(in the rows, 128 means zero)
[122  98 158 111 106 119 125 155 109  84 138 162 140  91  93  96 144 121
 145 132 147 112  67 129 103 114 127 157 138 122 148 114 112]
Z479
[132 158 135 133 145 131 185 212  61  65  91  72 179 130 153 117  89  88
  94 185 114 113  78 120 147 163  92 165 168 180 131 130 121]
Z755
[151 123 176 136 145  92  53 180 187 134 184 145 116 149 113 136 208 143
 138 140 176 168  73 152 111 150 103 154  68 122 125  85 177]
Z735
[130 113 178 127 110 148 129 156 118  94 134 170 130  96 103 120 156 134
 124 133 145 114  86 162 139 119 121 144 140 132 135 117 124]
Z361
[132 108 154 122 118 129 110 158 124  93 159 176 142 102  97 111 149 134
 110 133 162 115  91 150 135 119 111 162 138 121 132 119 124]
Z591
[110 166 127  84 158 149 164 164 117 115 115  33 108 136 145 104  70 136
 122  98 137 108 144 120 142 112 125  85 126  97 135 131 115]
Z462
[152 171 128  85 153 137 166 108  91  84 135 160 146 145 189 127 148 103
 123  89 130 161  86 124 160 136 117  68 134 122  98 180 137]
Z805
[149 100 151 115 133 146 110 192 127 100 200 170 158 140 150 172 160 131
  92 160 185 113  49 169 114 170 131 152  88 142 138  71 177]
Z735
[128 101 153 123 116 126 112 157 115  97 162 171 143 106 108 108 145 134
 108 132 157 111  88 151 137 117 108 171 141 125 133 119 119]
Z591
[125 101 149 123 111 135 104 125 124 102 175 149 143  80 108  98 162 123
 123 115 144 110  83 150 135 113 113 167 148 130 142 130 121]
Z377
[171 171 164 139 128 145 107 164 126 114 144  83 208 148 164 137 135 119
 104 170 151 109  68 209 144 139 117 110 162 166 115  92 156]
Z361
[132 104 166 144 104 135 110 132 113 100 155 134 119  79 100 128 140 129
 121 115 142 107  90 158 138 104 121 159 136 120 128 115 125]
Z462
[139 108 176 134 112 147 127 149 132  91 138 160 144  92 100 124 153 133
 124 142 139 111  79 153 130 123 125 150 149 131 134 117 125]
Z361
[132 113 149 110 127 140 115 158 109  83 147 151 136  91 106 125 164 141
 124 132 155 131  80 145 112 124 123 150 145 123 132 136 129]
Z805
[155 118 191 153 130 118  91 185 166 138 150 134  87 146 124 140 224 149
 153 100 136 161  87 166 109 124 129 107 101 156 135  73 180]
Z462
[116 103 152 136 109 124 124 134 112 100 151 159 123  93 103 108 145 138
 127 142 171 127  88 153 120 107 123 173 144 111 131 132 126]
Z386
[122 196 199 123 155 126 124 202 142  99 143  76 197 146 139  55 140  93
 136 182 137 120  17 148 111 111 103 156 184 181 120 123 108]
Z97
[114  99 166 139 136 155 106 182 127  99 145 148 126 142 124 114 180 145
 130 122 198 172  82 148 116 125 132 160 110 146 144 105 156]
Z386
[130 108 164 132 118 134 111 155 117  91 157 174 142 106 102 116 151 129
 109 123 151 122  89 155 146 112 109 171 132 125 132 118 125]
Z591
[137 103 162 137 107 128 108 136 111  96 160 135 120  75  94 129 139 132
 122 115 142 110  86 155 126 104 114 156 139 125 123 106 126]
Z462
[144 127  54  57 160 119 167 137  93  87 174 160 199 114 137 123  87 125
 109 203 125  82  89 108 134 174 102 106 117 182 117 142 126]
Z755
[119 105 147 129 113 121 119 158 120  83 141 164 129  95 111 115 160 135
 126 132 153  98  88 156 123 123 102 161 130 136 143 134 135]
Z755
[121 144 128 130 146  81 140 160 117 143 152  69 177 151 143  68 104 119
  99 161 112 113 119  63 148 132  67 111 167 160 129 162  97]
Z735
[126 184  87  16 165  74 164 173 113 135 161  95 177 153 188  74  62 107
 184 188 105 103  81  90  65 128 123 121 131 134 109 104  92]
Z479
[ 97 141 178 133 136 170  64 134 115 134 150 147 122 131 120 121 193 134
 118  84 164 157  73 154 149 137 115 141 100 152 129 120 150]
Z377
[142 177 146 146 146  79 186 244 111 124 132  90 112 166 211  74 137 125
 119 169  98 129  80  93 148 127 102  91 163 167 132 133 139]
Z755
[137 110 151 117 115 139 100 132 117 100 144 175 127  83 114 126 155 125
 108 127 165 100  86 145 129 121 126 138 142 109 123 134 120]
Z212
[115 106 156 129 111 128 122 152 115  81 137 167 131  86 105 119 151 137
 126 129 155  97  88 143 114 128 106 166 138 125 143 139 130]
Z755
[129  95 164 125 116 149 121 154 102  81 158 155 105  84  99 103 155 133
 123 131 145 107  86 145 117 114 115 141 151 128 134 118 132]
Z774
[150 169  88  93 160  88 100 152 149 104 157 112 172 120 122  98 142 109
 174 199 108 120 110 163  75 118 102 173 157 116 117 108 103]
Z591
[139 109 161 115 114 143 121 142 134  93 134 169 132  89  98 124 153 137
 130 136 149 118  84 153 121 131 124 144 141 126 130 119 128]
Z361
[162 201 112  41 134 109 163 128 103  78 143 117 181  86 142  82  87  97
 183 170 117  99  82 185 103  97 117 144 146 113 126 115 101]
Z97
[107 103 137 117 161 120  99 206 138 118 156 161 133 176 132 142 187 139
 136 172 179 115  97 162  57 173 124 133 117 157 115  97 154]
Z755
[146 167 136  78 128 136 189 202  77  89 144 121 182 122 190 122 102 118
 121 154 147 100 101 127  95 135 135 103 202 133 138 132 126]
Z805
[123 207 145  46 188 123 103 196 149 104 196  71 214 141 136  86  89 123
 153 207 160 102  63 146  52 150  98 138 192 162 123 109 114]
Z97
[141 110 186 115 153 143 101 184 131 146 118 143 115 162 112 150 213 159
 157 144 123 172 100 156 103 196 114 140 101 181 141  80 162]
Z361
[135 120 163 176 137 130  87 200 204 146 137  97  69 165 107 156 186 141
 118 106 172 157 101 165 162  97 152 118  39 135 132  61 182]
Z462
[135 124 183 177 137 127 115 150 145 129 182 141 142 166 154 175 187 147
 124 111 143 146  77 148  53 131 124 132 177 146 140  99 162]
Z386
[123 113 155 130 111 144 116 145 121  83 160 153 136  92  96 118 134 125
 122 136 169 109  81 162 108 114 129 169 163 124 146 118 118]
Z97
[128 128 151 128 143 162  53 144 127 115 179 162 134 149 137 157 170 148
 142 121 184 167  77 173  67 150 141 150 125 151 123  78 162]
Z97
[160 133  80 131 108  96 166 122 106 121 127 107 208 126 165  98  52  92
 119 213 112 105  81  55 124 156 170 124 166 136 100 132 108]
Z479
[128 107 153 122 116 130 110 160 129  94 155 170 136 103 102 114 145 134
 107 123 163 114  87 151 137 115 112 165 137 121 135 119 128]
Z591
[154  95 189 140 141 161  81 149 133 119 164 167 164 153 148 166 217 133
 108 100 160 125  58 164 101 147 123 128 121 170 141  93 154]
Z212
[134 102 167 140 104 130 112 139 117 101 158 130 119  82  99 122 148 129
 120 117 140 103  86 163 137 103 114 155 140 127 129 112 127]
Z462
[111  85 179 225 162 164  74 148 165 114 180 133 129 163 112 142 211 150
 128 166 135 177  72 132 102 126 161 177 112 138 123 102 156]
Z386
[135 140 137 122 158 165  39 135 144 135 129 134 142 131 102 137 212 145
 131 158 163 127  94 185 122 154 132 106  93 145 126 108 153]
Z212
[131 200  30  96 164 150  94 163 101  99 148 125 108 112 153 104 133 110
 155 180 153 165 115 143 145 117 134  93 104 138 113 110 132]
Z462
[123 114 151 118 119 136 103 130 132 102 170 132 145  81 112  85 155 124
 131 124 138 115  82 140 131 115 116 164 154 125 138 138 120]
Z377
[155 161  78  65 192 100 180 213 106  93 126  70 174 157 168 103 139 115
 166 200  98 133 109 109  24 154 122  97 203 150 121 125 103]
Z805
[135  99 160 117 112 133 122 148 117  89 162 158 112  83 100 107 154 132
 126 129 138 102  77 144 108 106 111 141 149 134 129 113 132]
Z774
[151 130 169 138 141 144  48 163 159 113 173 159 142 150 131 138 184 158
 155 104 206 182  68 160  51 123 158 123 110 140 120  65 170]
Z97
[123 109 158 128 110 146 116 145 126  85 155 149 145  88  86 107 129 127
 123 150 167 105  80 159 119 115 135 171 153 131 143 121 118]
Z97
[125 211 116  85 141 172 184 161  62  79 139 120 172 101 151 101  73  92
 106 197 141  61  81 137 125 126 138  72 182 115 111 139 105]
Z774
[133 201  78  67 167 114 157 138 129  68 120 104 179 112 116 152  89  70
 165 171  95 120  97 110  52 162 103 133 187 127 143 125 111]
Z479
[131  92 162 136 112 140 119 154 105  91 165 152 104  87  94 114 151 135
 116 137 147 104  89 140 117 112 116 148 149 128 133 111 128]
Z774
[128 121 168  98 146 107  76 160 198 150 153 122 135 137 102  87 207 128
 173 167 123 140 115 168 115 163 125 141 117 156 120 114 172]
Z377
[137 102 162 117 114 134 105 144 119 104 139 156 129  85 112 120 148 124
 103 143 156  92  84 150 135 130 124 152 145 115 120 132 121]
Z212
[135 108 165 116 117 143 105 149 125 100 137 157 130  84 116 117 153 129
 106 136 158  98  82 144 131 126 128 140 144 117 126 131 128]
Z212
[130 108 189 134 135 109 106 160 168 160 123 152  88 157 127 156 179 118
 117 127 136 130  75 139 144 129 138 168  53 126 101  94 140]
Z212
[125 108 150 113 111 132 107 130 133 101 164 136 140  73 101  96 153 121
 130 124 134 106  79 153 133 113 115 176 146 127 139 128 125]
Z377
[158 139 202 167 135 129  76 145 137 112 184 132 118 134 130 182 186 121
 142  87 142 170  79 169 124 122 107 173  96 132 128  72 157]
Z462
[137 106 148 105 169 148  99 202 136  86 187 145 142 151 159 134 175 142
 135 151 157 150  69 144  69 158 133 137 102 129 128  79 168]
Z735
[151 120  94  64 133  83 165 172 143 130 168 145 137 112 151 108 121 107
 159 159 106 131 108  91 102 142 124 162 126 156 135 101 128]
Z377
[158 178 164 146 145 121 132 179  91  89 178  90 161 111 160 100 119 118
 148 201 106  93  70 135  33 102 139 119 220 101  94  93 107]
Z774
[166 175 110  78 134  95 170 138 165 123 146 142 194 127 171 129  67  79
 170 189  86 120 107  55  68 128 153 128 141 156  81  98 139]
Z774
[120 101 143 138 107 126 121 125 110  96 153 156 128  88 102 114 142 140
 124 133 166 131  90 148 119 105 117 174 147 116 136 133 125]
Z386
[182 206 110  95 123  89 127 130  63 142 192 100 152 114 209  80 105 132
 149 151 138 122  80 116 117 105  98  99 158 117 119 114 101]
Z774
[104 118 191 173 141 113  79 190 154 132 163 130  92 171  97 133 195 128
 141 129 163 144  97 163 129 111 131 148  82 109 145  85 139]
Z479
[145 206 154  97 133 114 117 156 107 110 190 135 208 138 176 135 109 100
 136 149 113 114  70 156 132 124  99  97 163 178 133  99 157]
Z479
[133 113 172 120 120 132 128 160 112  80 140 150 137  91 108 130 157 132
 128 122 137 131  82 137 111 113 120 159 153 123 126 134 129]
Z805
[127  89 171  99 123 131  72 152 128 129 159 167 109 120  98 111 200 150
 154 132 152 130  96 171  89 143 105 136 121 172 121  93 164]
Z774
[130 108 169 127 163 137 105 220 130 105 155 110  94 136 103  97 178 153
 139 171 153 134  76 126  62 139 133 122 138 133 119  84 138]
Z774
[122 101 150 134 117 122 119 150 115  77 154 164 138  95 110 119 153 133
 125 135 150  97  94 155 120 121 102 162 136 129 137 135 132]
Z755
[126 110 167 115 127 137 122 157 109  84 151 150 136  92 101 129 161 138
 120 126 138 125  77 137 119 125 114 162 148 128 131 140 126]
Z805
[128 122 193 136 150 164  85 162 194 118 152 187 135 145  87 189 202 147
 139  96 146 162  90 141 107 137 122 132  80 171 147  76 172]
Z361
---
[102 150 142 128 137 158  59 128 127 135 138 132 101 111 141 118 156 151
  89  88 126 145 138 111 127 134 119 158 106 150 144 138  91]
Z662
[149 145 156 145 140  77 119  87 126 123 136 109 127 142 134 132 111 167
 172 122 157 167  65  91 144 140 111 122  88 113 128  86  91]
Z989
[173 146 168 149 132 116 101  77 137 122 142 113 105 184 140 132 110  57
 142 191 124 153 167 140 146 162  96 102  69 116 122 132 142]
Z858
[ 72 125 122 156 101 134  55 159 157 135 138 106  96 105 116 142 166 138
  54  76 143 105 126 126 108  61 104 133 110 184 131 127  94]
Z988
[196 145 192 140 134  98 102  76 145 134 123 121 121 175 121 155 115  67
 119 121 117 141 119 142 142 146 100 105 106 148 106 119 158]
Z430
[151 121 151 112 112 164 126 110 135 172 119  98 109  88 154 152 150  97
  47 102 106  81 144 139 163  87 144 124  62 174 113 145 147]
Z632
[172 119 187 162  91  93 124 106 141 146 116 139 136 164  85 171 100  97
 117 189 134 162 138 147 151 137  74 100  91 131 108 118 160]
Z858
[133 143 179 132 131 102  62 130 134 122 138 156 156 131 145 150 140 156
 145 164 141 152 140 118 129 159 115 138  86  57 136 102 108]
Z223
[155 126 210 173 152  91  65 125 129 128 138 123 142 144 154 154 169 129
 153 173 145 179 144  94 151 157  86 145  76  73 133  66 120]
Z989
[163 111 167 113 142  90 139 170 110 130 109 122 137 102 100 153 164 109
  84 120 106 149  95 133  94 163 162 177 122 115 126 164 147]
Z632
[145 204 153 138 125  47  52 123 149 149 135 113 145 140 139 164 132 140
 146 115 145 140 105 102 103 148 145 160  76  61 105  89 100]
Z560
[ 98 138 124 139 113 145  56  77 139 113 132 134 106 112 144 123 168 153
  73 125 156 123 115 133 103 112 132 124 105 148 122 134  95]
Z430
[ 97 109 142 147 124 170  90 135 136 120 145 119  99 123 149 129 149 144
  78 115 125 111 142 109 148 101 101 135 119 151 139 139  98]
Z718
[137 126 191 150 149 153  40 145 106 127 159 133 120 135 139 121 171 116
  82 136 115 144 182  91 142 134  95 135 104 135 117 136 116]
Z560
[132 137 186 128 124 125  78  97 145 129 148 121 109 143 140 121 135 101
  97  90 117 109 137 111 144  92  99 125 133 171 112 124 119]
Z430
[179 123 200 136 116  67  73 119 134 140 118 139 134 172 134 166 103  68
 126 121 108 140 139 140 141 134  91 109  76 123 122 111 135]
Z513
[176 148 184 136 107  71  57  54 139 142 116 112 102 173 144 129 105  63
 185 136 106 115 113 120 184 115  96 108  58 114 108 116 114]
Z128
[170 142 141 105 174  79 147 141 114 154 127 116 141 112 135 149 171 133
  85 131 121 148 100  88  98 159 165 204 104 121 144 127 108]
Z718
[148 182 116 109 183  65 123  99 101 153 102  88 156 112 138 115 179 153
 147 118 135 134  87  82  91 172 202 171  88 131 125 130  78]
Z560
[113 124 148 123 127 105  82 150 103 105 153 138 119 119 140 121  93 123
  77 112 123 126 140  98 176  96  86 119 111 143 129 126 123]
Z989
[190 136 181 134 145  75 107  79 111 108 141 135  89 179 130 146 102  43
 139 168 101 134 128 127 173 124 100 110  69  94 116 129 178]
Z128
[182 132 187 139 159  91  98 105 109 115 111 112 116 172 120 127 114  62
 169 117 104 145 125 130 150 178 108  99  90 145 103 142 129]
Z560
[ 88 157 128 122 145  55  98 136 104 137 139 134 157 126 122 121 165 170
 142 127 147 163 148  91  74 137 163 186  64 123 159 116  73]
Z560
[107 150 105 139 141  79 102 125 104 128 113 112 168 131 113 132 168 128
  92 192 151 181 153  91  70 130 156 178  80 111 150 129  99]
Z858
[179 101 206 105 164  78  72 156 119 134 109 164 172 118 143 144 127  88
 136 141 115 156 124  95 140 165 110 168 120  99 110 111 128]
Z662
[165 155 158 143 131 110  92  93 118 119 133 158 143 141 147 118 112 142
 118 199 138 201 144 139 135 218 109 139  81  69 143 135 121]
Z430
[181 168 185 137 122  87 102  65 153 142 143 118  88 164 118 136 144  85
 116 154 131 143 134 131 121 140 125 106  75 121 117 117 160]
Z632
[167 134 181 123 133  89  90 110 131 135 145 147 113 169 124 148 100  65
 143 137 115 131 160 151 153 136  90 105  63 145 122 130 161]
Z662
[126 163 149 132 159  59  99 158 107 144 147  94 151 125 124 153 189 160
  96 105 142 166  51  73  98 145 151 194 121 125 140 100 105]
Z989
[163 102 185 156 151 121  69 128 127 133 134 152 143 146 137 150 148 104
 132 179 129 200 152 113 130 177 107 166  86  86 131 110 129]
Z662
[101 146 135 151  79 110  71 120 144 142 156 121 116 129 118 130 126 136
  81 127 138 133 155 110 130  66 110 134  87 136 144 111  99]
Z988
[138 187 166 127 146  65 116 144 100 163 144  61 137 127 150 144 160 100
 160  89 100 144 125  99 142 147 141 192  58 129 144 101 100]
Z989
[108 149 138 117 112 112  81 110 111 121 136 140  91 103 139 114 134 143
 116 122 122 106 109 117 156  98 112 137  93 111 125 140 110]
Z128
[156 156 127  98 139  87 151 120 116 156 117 109 138 106 130  96 148 159
  98 138 136 162 113  98 102 150 166 177 103 106 142 140 103]
Z632
[153 136 151 137 128  89  68 118 143 162 130 126 149 126 144 129 160 138
 140 184 141 138 184  98 112 134 114 161  86  66 137 114 103]
Z465
[166 143 183 132 167 124 123 108 127 117 169 104  93 181 148 153 130  53
 146 127 108 137 137 139 147 149 104 114  78 127 119 115 165]
Z223
[122 153 144 152 118 133  52 140 103 129 155 140 128 152  99 137 153 133
  67 159 139 159 171 121 118 106  95 125  86 124 139 148 144]
Z662
[166 164 192 132 115  65  81  93 157 129 151 132 100 167 133 158 113  70
 155 110 139 126 123 138 124 109  94 100  53 123 126  82 135]
Z988
[ 94 116 155 164 115 138  51 135 123 129 138 141 132 128 109 166 182 154
  79 129 125 132 142  98 125  70 119 159 108 117 147 121 128]
Z128
[153 164 112  85 149  71 137 153  87 147 144 127 139 103 130 132 131 147
  77 102 122 151 106 119 116 166 159 179  94 132 153 136 118]
Z989
[115 142 153 132 118 133  60 146 129 115 153 120 114 124 140 101 138 122
 108 114 134 125 139 108 127 103  97 124 121 122 134 127  97]
Z988
[179 137 165 130 119 114  90  95 153 171 129 113 114 163 136 145 148  94
 107 132 131 125 130 130 137 138  98 119  85 159 117 112 124]
Z718
[152 147 183 133 114 118  88  61 171 142 142 124  90 160 137 148 142 133
 140 115 140 112  90 140 149 124 111  89 105 128 109  96 120]
Z223
[138 131 139 107 166  77 139 164 119 134 140 120 148 123 138 143 151 110
 123 121 105 140 112  99  99 173 168 209 128 117 145 135 112]
Z718
[157 147 117 125 166  98 152 120  76 124 113 109 134 111 116 114 143 169
 106 129 128 178 107 102 127 172 155 162 103 122 159 139 101]
Z989
[ 83 150 115 139  96 149  68 139 134 138 149 152 117 108 120 131 133 151
  24 151 146 147 181 115 114 107 101 142 107 153 137 134 116]
Z858
[133 103 144 141 125 197  98  93 157 128 141 110  64 120 156  92 178 146
  58 123 135 156 112 119 123 141 136 141 151 125 129 142 107]
Z632
[178 139 195 133 118  46 102  95 135 123 141 144 113 178 119 177 118  69
 123 131 132 126  92 140 119 106 104  91  93 115 101  95 169]
Z513
[154 160 127  93 145  38 129 154 102 183 111 108 165 112 138 125 143 127
  78 113 111 150 117  94 103 144 163 200 102 132 141 128  96]
Z513
[130 145 158 134 124 147  74 116 143 176 167 111 107 130 143 122 174 125
  89 124 126 117 148  90 129 109 104 145 119 155 127 124 119]
Z465
[149 121 151 130 134 111  85 153 153 161 137 124 186 136 155 117 128 139
 132 175 129 154 182 105 122 172 132 159 103  85 145 130 118]
Z632
[196 142 192 105 127 101 109  97 136 128 154 142  98 148 135 126  99  67
 148 132 117 141 131 147 132 170 110 104  75 120 111 135 155]
Z632
[163 147 153 126 133 116  85 123 129 162 129 129 150 124 150 108 140 148
 161 176 142 144 129 105 130 186  99 131 108  85 123 131 110]
Z465
[183 153 139 103 160  94 150 150  89 144 135  98 151 143 123 127 122 114
 149 122  95 129 122 119 118 174 144 157 104 103 156 186 126]
Z465
[189 139 185 144 127  93 106  81 146 181 111 105 110 164 133 149 117  85
 123 113 110 142 162 133 171 142 103 118  44 162 112 107 121]
Z560
[164 141 143 112 172  85 166 160  81 165  97  84 158 103 107 147 172 106
 140  84  96 140 154 113 100 143 174 198  81 145 124 136 112]
Z560
[126 142 175 136 134  90  79 120 146 128 137 165 157 136 144 115 147 161
 162 165 162 174 196 122  94 152  89 155  93  79 144  85 105]
Z430
[156 126 175 167 168  85  97 142 132  96 115 150 133 143 134 160 135 148
 121 157 155 192  91 106 103 170  96 133 131  55 120  90 135]
Z513
[207 110 205 166 135 119 125  78 149 134 144 124 110 180 110 154 112  68
 126 181 112 170 158 134 153 161 107  99  77 126 122 130 181]
Z632
[132 142 153 143 122 101  96 151 131 134 147 145 131 123 145  93 133 141
 135 201 156 174 176 123 134 160  75 136  95  70 138 101 119]
Z988
[168 158 194 160 125  78  76 103 126 124 151  99 106 186 129 171 126  69
 137 122 114 147 113 132 163 141  97 109  65 122 128 103 149]
Z989
[198  56 149 162 153  86 141 103 153 102 124  97  80 164 100 182  93  66
 182  89 136 161  12 157 110 164 121 113 109 145  53 132 129]
Z560
[154 133 167 129 128 102  83 135 141 174 141 141 162 137 158 129 163 137
 160 183 149 169 161 104 108 172  99 167  89  65 139  94 115]
Z465
[127 193 125  97 150  66 144 127 105 155 113 109 139 106 126 118 159 157
  82 133 131 154 130  97  91 147 164 196  79 128 167 139  84]
Z858
[103 114 156 164  99 142  61 124 127 137 147 112 138 160 128 132 154 133
 117 136 137 126 161 119 139  90 105 111  96 133 117 125 112]
Z560
[168 166 137  91 163  63 127 128 111 194 131  91 150 135 138  91 159 132
  83 110 113 152 132  64 118 145 167 203 122 149 130 127  87]
Z560
[193 160 166 140 150  85  82  81 113 119 123 120 100 165 131 138  78  64
 167 143 101 127 108 128 185 159  86  88  54 123 109 148 148]
Z128
[130 136 169 160 116 124  31 107 147 129  91 113 156 163 163 147 140 125
  92 117 142 137  88  88 145 102 101  96 139 102 114  89 107]
Z513
[132 113 151 135 108 122  88 101 120 136 132 132 105 117 130 123 142 128
 101 140 110 135 132  94 158  83 124 168 118  98 124 123 112]
Z128
[107 180 119 118 146 142  83 105 101  56 174 139  97 157 151  72 103 118
 146 137  86 134 134  81 143 151 169 157 205  30 153 159 133]
Z128
[143 145 155 141 135  96 107 118 137 130 117 139 147 128 136 148 140 137
 111 193 147 171 149 114 113 163 122 156  89  75 137 109 119]
Z858
[146 148 155 145 133  94  94 119 140 157 114 123 152 138 145 137 136 144
 148 149 143 151 170 116 135 146 117 141  71  88 120  91 110]
Z560
[144 156 142 123 184  70 124 171  83 136 125  83 151 141 127 117 164  97
 132 124 103 162 167  95 103 160 154 196  90 109 137 144 112]
Z560
[156 174 160 143 179 102  52 117 117 125 124 163 150 103 189 151 115 121
 132 212 125 140 193  90 180 172 101 141  26  36 135  99 149]
Z128
[ 89 198 160 163 139 151  75 110 128 132 173 121  89 124 122 145 224 174
  19 158 135 150 148  85 121 109 143 161 130 102 146 103 141]
Z223
